Here is a tiny trained network, its code and every weight. The questions are about switching its units off for an input and a target symbol, where a switched-off unit gives its printed mean instead of its output.

import numpy as np


def w(rows, s, z=0):
    codes = np.array(rows[::2]) - 128.0
    scale = np.full(codes.shape[1], s)
    scale[-1] = z or s
    return codes * scale


def norm(h):
    return h / np.sqrt((h * h).mean(-1, keepdims=True) + 1e-5)


def f(y):
    return y / 2 * (1 + np.tanh(0.7978845608 * (y + 0.044715 * y**3)))


def softmax(a):
    e = np.exp(a - a.max(-1, keepdims=True))
    return e / e.sum(-1, keepdims=True)


def log_softmax(a):
    a = a - a.max(-1, keepdims=True)
    return a - np.log(np.exp(a).sum(-1, keepdims=True))


def net(x, mask):
    ids = ['ΓΛΞΠΦΩαζησ'.index(c) for c in x.split()]
    T = len(ids)
    res = E[ids] + P[:T]
    u = 0
    for l in range(2):
        r = norm(res)
        for j in range(2):
            rows = slice(4 * j, 4 * j + 4)
            q, k, v = (r @ M[l][rows].T for M in (Q, K, V))
            z = softmax(np.where(np.tri(T) > 0, q @ k.T / 4**0.5, -1e9)) @ v
            o = O[l][rows]
            res = res + np.where(mask[u + j], z, o[:, -1]) @ o[:, :-1]
        u += 2
        y = f(norm(res) @ A[l][:, :-1].T + A[l][:, -1])
        res = res + np.where(mask[u : u + 8], y, B[l][:, -1]) @ B[l][:, :-1]
        u += 8
    return log_softmax(norm(res)[-1] @ U[:, :-1].T + U[:, -1])


Q, K, V, O, A, B = {}, {}, {}, {}, {}, {}
E = w([
[151,118,115,121,105],'Γ',
[118,129,122,118,138],'Λ',
[114,227,177,142,3],'Ξ',
[181,140,79,85,112],'Π',
[195,176,181,14,29],'Φ',
[133,125,92,102,138],'Ω',
[127,91,128,105,120],'α',
[111,146,73,124,90],'ζ',
[138,78,58,135,138],'η',
[43,139,96,199,157],'σ',
],0.00057)
P = w([
[90,95,163,137,113],'0',
[210,223,82,217,255],'1',
[67,115,76,23,157],'2',
[215,59,159,196,46],'3',
[202,186,95,190,207],'4',
[68,131,75,58,186],'5',
[203,72,165,184,66],'6',
[195,176,93,193,211],'7',
[72,134,82,72,193],'8',
[192,74,160,190,90],'9',
],0.00063)
Q[0] = w([
[75,20,218,37,36],'L0H1',
[171,228,66,210,210],'L0H1',
[27,191,69,48,215],'L0H1',
[205,187,67,235,146],'L0H1',
[245,255,142,230,199],'L0H2',
[206,231,73,235,195],'L0H2',
[24,149,32,18,205],'L0H2',
[243,11,199,225,43],'L0H2',
],0.0034)
K[0] = w([
[255,204,42,90,206],'L0H1',
[16,60,201,140,71],'L0H1',
[103,203,195,45,110],'L0H1',
[31,23,148,194,75],'L0H1',
[28,19,166,173,215],'L0H2',
[29,61,170,219,201],'L0H2',
[170,214,236,84,40],'L0H2',
[216,74,6,210,198],'L0H2',
],0.0034)
V[0] = w([
[173,94,48,68,135],'L0H1',
[6,105,117,141,105],'L0H1',
[148,25,85,174,83],'L0H1',
[111,172,49,133,186],'L0H1',
[49,155,67,102,99],'L0H2',
[33,129,170,238,155],'L0H2',
[116,17,180,80,169],'L0H2',
[108,5,97,141,150],'L0H2',
],0.0021)
O[0] = w([
[92,145,46,177,152,139],'L0H1',
[176,128,101,17,181,192],'L0H1',
[27,196,39,85,93,254],'L0H1',
[156,32,26,153,135,59],'L0H1',
[108,43,27,34,106,154],'L0H2',
[98,6,211,142,26,124],'L0H2',
[210,46,189,180,246,120],'L0H2',
[240,29,76,182,134,181],'L0H2',
],0.0019,0.00073)
A[0] = w([
[207,153,158,104,138,59],'L0N1',
[125,173,99,167,143,100],'L0N2',
[186,82,173,209,120,141],'L0N3',
[102,204,215,82,102,25],'L0N4',
[148,72,63,121,164,58],'L0N5',
[118,118,60,180,62,1],'L0N6',
[62,5,112,98,57,147],'L0N7',
[209,167,166,153,218,243],'L0N8',
],0.0027,0.00096)
B[0] = w([
[64,119,80,150,153,116],'L0N1',
[181,84,84,32,95,171],'L0N2',
[175,137,96,237,189,142],'L0N3',
[238,43,83,138,141,92],'L0N4',
[184,61,170,152,81,159],'L0N5',
[167,160,13,97,115,171],'L0N6',
[3,170,90,147,18,186],'L0N7',
[48,77,162,135,59,253],'L0N8',
],0.0022,0.00074)
Q[1] = w([
[82,125,5,82,46],'L1H1',
[9,94,43,211,66],'L1H1',
[237,60,216,36,218],'L1H1',
[16,100,25,212,43],'L1H1',
[11,161,63,22,167],'L1H2',
[37,75,124,94,83],'L1H2',
[215,37,193,242,25],'L1H2',
[236,151,176,201,225],'L1H2',
],0.0031)
K[1] = w([
[23,122,31,49,118],'L1H1',
[134,207,37,17,2],'L1H1',
[199,18,168,247,222],'L1H1',
[98,221,31,21,10],'L1H1',
[206,204,190,123,12],'L1H2',
[165,210,51,137,51],'L1H2',
[72,51,17,148,226],'L1H2',
[78,25,173,39,215],'L1H2',
],0.0033)
V[1] = w([
[143,35,200,205,138],'L1H1',
[94,149,138,219,209],'L1H1',
[200,197,95,40,48],'L1H1',
[4,104,124,137,189],'L1H1',
[163,78,245,192,153],'L1H2',
[213,198,85,216,149],'L1H2',
[210,213,142,204,140],'L1H2',
[244,67,154,22,106],'L1H2',
],0.0015)
O[1] = w([
[123,117,39,146,157,73],'L1H1',
[38,131,100,176,121,15],'L1H1',
[203,128,168,124,103,176],'L1H1',
[39,195,103,80,137,188],'L1H1',
[168,169,137,44,101,112],'L1H2',
[81,112,84,109,40,2],'L1H2',
[67,147,75,94,33,20],'L1H2',
[138,170,25,100,249,167],'L1H2',
],0.0019,0.00063)
A[1] = w([
[38,177,40,97,106,103],'L1N1',
[28,138,101,181,161,217],'L1N2',
[148,219,116,113,107,72],'L1N3',
[7,185,126,40,224,2],'L1N4',
[7,204,221,80,162,78],'L1N5',
[160,144,251,195,163,131],'L1N6',
[93,234,154,89,30,79],'L1N7',
[185,3,32,177,155,33],'L1N8',
],0.003,0.0022)
B[1] = w([
[204,95,227,84,127,206],'L1N1',
[89,110,239,183,140,244],'L1N2',
[33,95,92,122,136,142],'L1N3',
[115,194,14,122,153,196],'L1N4',
[145,141,40,149,41,175],'L1N5',
[227,46,224,48,88,116],'L1N6',
[77,7,69,114,59,188],'L1N7',
[181,83,62,164,3,121],'L1N8',
],0.0028,0.0011)
U = w([
[232,9,16,253,20,141],'Γ',
[201,19,237,247,233,68],'Λ',
[17,50,17,9,9,253],'Ξ',
[244,159,221,20,216,34],'Π',
[32,254,11,62,239,238],'Φ',
[225,35,50,223,246,3],'Ω',
[4,10,228,236,25,38],'α',
[244,83,236,16,233,92],'ζ',
[232,24,239,67,20,27],'η',
[7,246,250,242,245,67],'σ',
],0.0033,0.0031)

Each question gives the input, a string of symbols that net reads in full, and the target symbol t.
The units are the heads (4 rows each of Q, K, V and O) and the neurons (one row each of A and B). Each row of codes is followed by its name. A weight is (code - 128) times the scale printed after its matrix; where a second scale follows, it is the last column's (O, A, B and U).
mask holds one flag per unit, layer by layer, with each layer's heads first. A switched-off unit (its flag False) gives its mean, the last column of its rows in O or B, instead of its output. The means were averaged over made-up inputs and are rounded, as every weight is.
A unit's drop is (log p(t) with every unit on - log p(t) with that unit switched off) / (log p(t) with every unit on - log p(t) with every unit switched off).
The circuit of an input: a set's keep is (log p(t) with only the set's units on - log p(t) with every unit switched off) / (log p(t) with every unit on - log p(t) with every unit switched off). Starting from the 12 units with the biggest drops (on a tie, the unit counted first), units are removed one at a time, each time the one whose removal leaves the highest keep (on an exact tie, the one counted first), for as long as the keep stays at least 0.8.
units of the circuit, in order: the units of the circuit, biggest drop first
k most important neurons: the k neurons with the biggest drops, biggest first
k most important neurons of layer l: the k neurons of layer l with the biggest drops, biggest first
input η η ζ Γ ζ α Γ σ, target Γ: 2 most important neurons	L1N8, L0N5
input Γ Γ σ Γ σ Ξ Γ α, target Φ: 2 most important neurons of layer 1	L1N4, L1N5
input Γ α Π Γ Γ Ω Γ η, target Φ: units of the circuit, in order	L0H1
input η Γ Γ Ξ Γ Γ α α, target Γ: units of the circuit, in order	L0H2, L1N8
input α η ζ Γ η, target σ: 2 most important neurons of layer 1	L1N2, L1N7
input Γ η Γ, target Γ: units of the circuit, in order	L0H1, L1N8
input Φ Ξ η Γ Γ Γ Φ σ, target Ξ: units of the circuit, in order	L0H2, L1H1, L1N7, L0N3
input Γ Ξ Ξ σ Ξ ζ Ω, target Ξ: units of the circuit, in order	L0H2, L0N7
input Φ Λ η ζ η, target Ξ: 2 most important neurons	L0N8, L0N4
input Φ Γ η Γ Ω α α α, target Ξ: 3 most important neurons of layer 0	L0N8, L0N4, L0N2
input η Γ Γ Λ Ξ, target Γ: 2 most important neurons	L1N8, L0N7
input Φ η Ξ η Γ ζ Ω, target Ξ: units of the circuit, in order	L0H2, L1N3
input ζ Γ Γ, target Γ: units of the circuit, in order	L1N8, L0H1
input Γ Φ Ω α Γ Ξ Π, target Φ: units of the circuit, in order	L0H2, L1H2, L1N6
input α σ σ Ξ Ω, target σ: units of the circuit, in order	L1H1, L1N2, L0N4
input Γ Γ Γ η Φ, target Φ: most important neuron	L0N7
input Γ Ξ Φ ζ Λ η Ω α, target Φ: 3 most important neurons	L0N7, L1N4, L0N4
input η Φ Ω Γ α Ω Ξ Ω, target Γ: units of the circuit, in order	L1N8, L0H2
input η Γ ζ α Φ, target Γ: 3 most important neurons	L1N8, L0N7, L0N8
input α Γ Ω α Γ Γ ζ Γ, target σ: 3 most important neurons	L0N7, L1N2, L0N8
input Π Ω σ, target σ: 2 most important neurons	L0N4, L1N2
input α Λ α η Ξ η η Ω, target σ: 3 most important neurons of layer 0	L0N7, L0N4, L0N8
input η Γ Γ Γ Ξ Γ α Π, target Γ: 3 most important neurons of layer 0	L0N7, L0N5, L0N8
input Γ η Γ η Ω η Π Γ, target Φ: 2 most important neurons of layer 0	L0N7, L0N3
input Γ Ξ Γ Ω Γ Λ Π, target Φ: 2 most important neurons	L0N6, L0N7
input Φ Φ Λ Ξ Γ Ω Γ ζ, target Ξ: 3 most important neurons	L1N7, L0N5, L0N8
